Below is a small trained network, with its code and all its weights. Each question gives an input and a target symbol and asks what happens when units are switched off, that is, made to give their printed mean instead of their output.

import numpy as np


def w(rows, s, z=0):
    codes = np.array(rows[::2]) - 128.0
    scale = np.full(codes.shape[1], s)
    scale[-1] = z or s
    return codes * scale


def norm(h):
    return h / np.sqrt((h * h).mean(-1, keepdims=True) + 1e-5)


def f(y):
    return y / 2 * (1 + np.tanh(0.7978845608 * (y + 0.044715 * y**3)))


def softmax(a):
    e = np.exp(a - a.max(-1, keepdims=True))
    return e / e.sum(-1, keepdims=True)


def log_softmax(a):
    a = a - a.max(-1, keepdims=True)
    return a - np.log(np.exp(a).sum(-1, keepdims=True))


def net(x, mask):
    ids = ['ΓΛΞΣδεζηθπτφψ'.index(c) for c in x.split()]
    T = len(ids)
    res = E[ids] + P[:T]
    q, k, v = (norm(res) @ M[0].T for M in (Q, K, V))
    z = softmax(np.where(np.tri(T) > 0, q @ k.T / 3**0.5, -1e9)) @ v
    res = res + np.where(mask[0], z, O[0][:, -1]) @ O[0][:, :-1]
    y = f(norm(res) @ A[0][:, :-1].T + A[0][:, -1])
    res = res + np.where(mask[1:9], y, B[0][:, -1]) @ B[0][:, :-1]
    return log_softmax(norm(res)[-1] @ U[:, :-1].T + U[:, -1])


Q, K, V, O, A, B = {}, {}, {}, {}, {}, {}
E = w([
[184,108,137,161,183,122],'Γ',
[192,170,126,165,124,114],'Λ',
[137,107,132,86,168,144],'Ξ',
[225,181,114,103,102,76],'Σ',
[5,123,99,101,181,123],'δ',
[220,133,147,80,132,132],'ε',
[78,128,95,110,139,77],'ζ',
[120,119,66,125,111,19],'η',
[106,109,137,99,186,167],'θ',
[166,69,95,67,103,18],'π',
[154,115,122,126,205,193],'τ',
[87,153,19,134,167,122],'φ',
[113,141,68,96,135,94],'ψ',
],0.017)
P = w([
[78,94,178,156,69,117],'0',
[182,123,150,80,184,59],'1',
[105,2,78,189,93,116],'2',
[143,133,144,105,207,82],'3',
[122,72,79,229,151,168],'4',
[150,125,149,63,184,70],'5',
[161,74,99,221,115,154],'6',
[126,141,141,79,208,106],'7',
[166,67,122,215,120,165],'8',
[155,145,135,84,198,93],'9',
],0.017)
Q[0] = w([
[147,153,171,227,53,142],'h0',
[164,166,89,1,218,137],'h0',
[221,136,101,96,207,58],'h0',
],0.0094)
K[0] = w([
[228,146,58,37,195,109],'h0',
[113,198,248,109,50,108],'h0',
[38,132,254,234,25,134],'h0',
],0.0072)
V[0] = w([
[121,117,227,124,177,178],'h0',
[138,106,186,205,103,15],'h0',
[249,177,68,254,68,195],'h0',
],0.009)
O[0] = w([
[95,196,191,135,5,105,182],'h0',
[133,92,116,111,64,250,254],'h0',
[119,7,205,116,157,60,73],'h0',
],0.011,0.0073)
A[0] = w([
[152,100,118,82,144,113,100],'n0',
[132,127,106,122,6,168,154],'n1',
[172,145,139,100,185,144,95],'n2',
[140,114,169,69,101,192,147],'n3',
[123,171,117,60,177,103,253],'n4',
[55,90,86,161,90,167,197],'n5',
[145,104,127,160,143,143,194],'n6',
[109,140,74,93,126,132,89],'n7',
],0.017,0.0054)
B[0] = w([
[96,158,166,146,151,203,139],'n0',
[89,69,40,152,114,126,254],'n1',
[105,117,114,66,149,64,156],'n2',
[74,126,75,148,85,122,227],'n3',
[130,118,251,148,146,68,188],'n4',
[147,74,106,175,101,121,236],'n5',
[137,114,151,143,76,130,210],'n6',
[189,170,114,64,135,148,153],'n7',
],0.012,0.0099)
U = w([
[95,72,71,176,94,139,231],'Γ',
[167,55,186,182,120,155,147],'Λ',
[123,201,116,147,87,143,40],'Ξ',
[86,39,174,69,183,138,21],'Σ',
[145,176,137,138,143,117,91],'δ',
[60,88,147,67,110,48,1],'ε',
[130,155,122,99,135,157,31],'ζ',
[128,104,126,103,186,156,72],'η',
[157,200,152,137,59,135,18],'θ',
[145,122,127,77,140,138,76],'π',
[94,151,190,177,153,2,166],'τ',
[111,103,157,129,222,61,77],'φ',
[168,137,153,74,199,124,175],'ψ',
],0.013,0.0032)

Each question gives the input, a string of symbols that net reads in full, and the target symbol t.
The units are the heads (3 rows each of Q, K, V and O) and the neurons (one row each of A and B). Each row of codes is followed by its name. A weight is (code - 128) times the scale printed after its matrix; where a second scale follows, it is the last column's (O, A, B and U).
mask holds one flag per unit, heads first, then neurons. A switched-off unit (its flag False) gives its mean, the last column of its rows in O or B, instead of its output. The means were averaged over made-up inputs and are rounded, as every weight is.
A unit's drop is (log p(t) with every unit on - log p(t) with that unit switched off) / (log p(t) with every unit on - log p(t) with every unit switched off).
The circuit of an input: a set's keep is (log p(t) with only the set's units on - log p(t) with every unit switched off) / (log p(t) with every unit on - log p(t) with every unit switched off). Starting from all 9 units, units are removed one at a time, each time the one whose removal leaves the highest keep (on an exact tie, the one counted first), for as long as the keep stays at least 0.8.
circuit, biggest first: the units of the circuit, biggest drop first
most important unit: the unit with the biggest drop
k most important neurons: the k neurons with the biggest drops, biggest first
drop when u is switched off: that unit's drop, to one decimal
input φ Ξ Γ Γ Γ Ξ Γ Γ, target φ: circuit, biggest first => [h0]
input τ Σ η Γ Σ, target Λ: circuit, biggest first => [h0 n3]
input Γ ψ τ Σ τ, target Λ: 2 most important neurons => [n1 n3]
input Γ τ Σ Γ Γ Γ τ, target Λ: circuit, biggest first => [h0 n1]
input Σ Γ Γ Γ Γ ψ, target Σ: circuit, biggest first => [h0 n1]
input ε Γ Γ Γ ψ Γ φ Γ, target ε: 2 most important neurons => [n2 n3]
input ε Ξ Γ ψ τ ψ, target ε: circuit, biggest first => [n4 h0 n5 n1]
input τ φ Ξ η Ξ, target Λ: circuit, biggest first => [h0 n1 n3]
input φ ψ φ τ, target φ: circuit, biggest first => [h0 n4]
input Σ δ τ τ, target Σ: 3 most important neurons => [n2 n1 n5]
input Γ θ φ τ θ, target Λ: 4 most important neurons => [n1 n3 n6 n2]
input ε δ τ τ ζ ε ζ Ξ, target ε: 2 most important neurons => [n3 n4]
input τ φ ψ Γ Γ, target Λ: 3 most important neurons => [n1 n3 n6]
input τ Λ τ Γ η Γ ε Ξ π Σ, target τ: circuit, biggest first => [n4]
input δ Ξ Ξ η τ Λ Ξ, target Λ: circuit, biggest first => [h0 n1]
input Σ Ξ Γ θ, target Σ: 2 most important neurons => [n1 n2]
input ε Ξ ψ δ Γ ψ φ τ ζ τ, target ε: 2 most important neurons => [n2 n3]
input τ τ ψ ψ Σ Γ Λ ε ψ, target Λ: 2 most important neurons => [n1 n3]
input ψ τ Σ η, target ψ: drop when h0 is switched off => 0.3
input Ξ Γ τ Γ τ θ φ Ξ τ Ξ, target Ξ: most important unit => h0
input Ξ τ Γ ζ Γ Ξ θ η, target Ξ: drop when h0 is switched off => 1.3
